Here is a tiny trained network, its code and every weight. The questions are about switching its units off for an input and a class, where a switched-off unit gives its printed mean instead of its output.

import numpy as np


def w(rows, s, z=0):
    codes = np.array(rows[::2]) - 128.0
    scale = np.full(codes.shape[1], s)
    scale[-1] = z or s
    return codes * scale


def f(y):
    return np.maximum(y, 0)


def log_softmax(a):
    a = a - a.max(-1, keepdims=True)
    return a - np.log(np.exp(a).sum(-1, keepdims=True))


def net(x, mask):
    res = np.array(x, float).reshape(1, 6) / 4 @ E
    y = f(res @ A[0][:, :-1].T + A[0][:, -1])
    res = res + np.where(mask, y, B[0][:, -1]) @ B[0][:, :-1]
    return log_softmax(res[-1] @ U[:, :-1].T + U[:, -1])


A, B = {}, {}
E = w([
[128,125,134],'x0',
[139,98,120],'x1',
[154,134,191],'x2',
[143,127,152],'x3',
[185,254,133],'x4',
[182,105,85],'x5',
],0.0065)
A[0] = w([
[114,103,23,194],'N0',
[149,175,103,54],'N1',
[162,189,118,55],'N2',
[107,160,154,96],'N3',
[172,55,208,228],'N4',
[133,240,62,73],'N5',
[180,129,89,185],'N6',
[115,137,118,2],'N7',
[174,187,141,43],'N8',
[184,123,54,185],'N9',
[109,78,132,65],'N10',
[240,82,100,192],'N11',
[225,138,235,184],'N12',
[156,101,71,200],'N13',
[59,77,99,122],'N14',
[254,180,184,48],'N15',
[98,47,95,87],'N16',
[226,142,116,163],'N17',
[150,212,88,12],'N18',
[162,113,186,250],'N19',
[246,24,142,54],'N20',
[107,88,34,61],'N21',
],0.0099,0.0028)
B[0] = w([
[169,168,121,240],'N0',
[102,62,147,164],'N1',
[116,28,179,182],'N2',
[168,153,104,154],'N3',
[104,150,96,254],'N4',
[139,3,186,231],'N5',
[71,162,161,195],'N6',
[157,69,131,128],'N7',
[128,51,171,183],'N8',
[88,172,135,216],'N9',
[70,76,200,177],'N10',
[61,216,195,222],'N11',
[109,115,31,238],'N12',
[85,182,155,212],'N13',
[169,102,171,227],'N14',
[99,47,81,219],'N15',
[135,110,192,230],'N16',
[69,131,162,208],'N17',
[125,93,210,190],'N18',
[146,221,59,224],'N19',
[179,176,198,201],'N20',
[122,118,101,197],'N21',
],0.0064,0.004)
U = w([
[21,254,143,115],'0',
[157,196,155,243],'1',
[125,85,159,35],'2',
[131,206,64,250],'3',
[110,184,71,124],'4',
],0.0085,0.0022)

Each question gives the input, the list of numbers given to net, and the class t.
The units are the neurons (one row each of A and B). Each row of codes is followed by its name. A weight is (code - 128) times the scale printed after its matrix; where a second scale follows, it is the last column's (A, B and U).
mask holds one flag per neuron, in row order. A switched-off neuron (its flag False) gives its mean, the last column of its row in B, instead of its output. The means were averaged over made-up inputs and are rounded, as every weight is.
A unit's drop is (log p(t) with every unit on - log p(t) with that unit switched off) / (log p(t) with every unit on - log p(t) with every unit switched off).
The circuit of an input: a set's keep is (log p(t) with only the set's units on - log p(t) with every unit switched off) / (log p(t) with every unit on - log p(t) with every unit switched off). Starting from the 12 units with the biggest drops (on a tie, the unit counted first), units are removed one at a time, each time the one whose removal leaves the highest keep (on an exact tie, the one counted first), for as long as the keep stays at least 0.8.
circuit, biggest first: the units of the circuit, biggest drop first
most important unit: the unit with the biggest drop
k most important neurons: the k neurons with the biggest drops, biggest first
drop of u: that unit's drop, to one decimal
input [7,0,8,7,7,-5], class 4: circuit, biggest first => [N12, N15]
input [-7,2,3,6,4,7], class 0: 2 most important neurons => [N11, N17]
input [-1,-5,4,2,8,7], class 2: circuit, biggest first => [N5, N15, N2]
input [-4,-2,7,7,2,-3], class 3: most important unit => N12
input [8,5,7,-6,3,7], class 0: circuit, biggest first => [N11, N17, N6]
input [-8,-1,7,5,3,-3], class 4: 2 most important neurons => [N12, N15]
input [-5,6,-3,-5,0,6], class 0: drop of N6 => 0.1
input [8,-4,6,8,-1,-5], class 3: drop of N12 => 0.2
input [-1,3,3,5,6,-3], class 2: drop of N15 => 0.3
input [7,-2,7,6,7,3], class 2: drop of N8 => 0.3
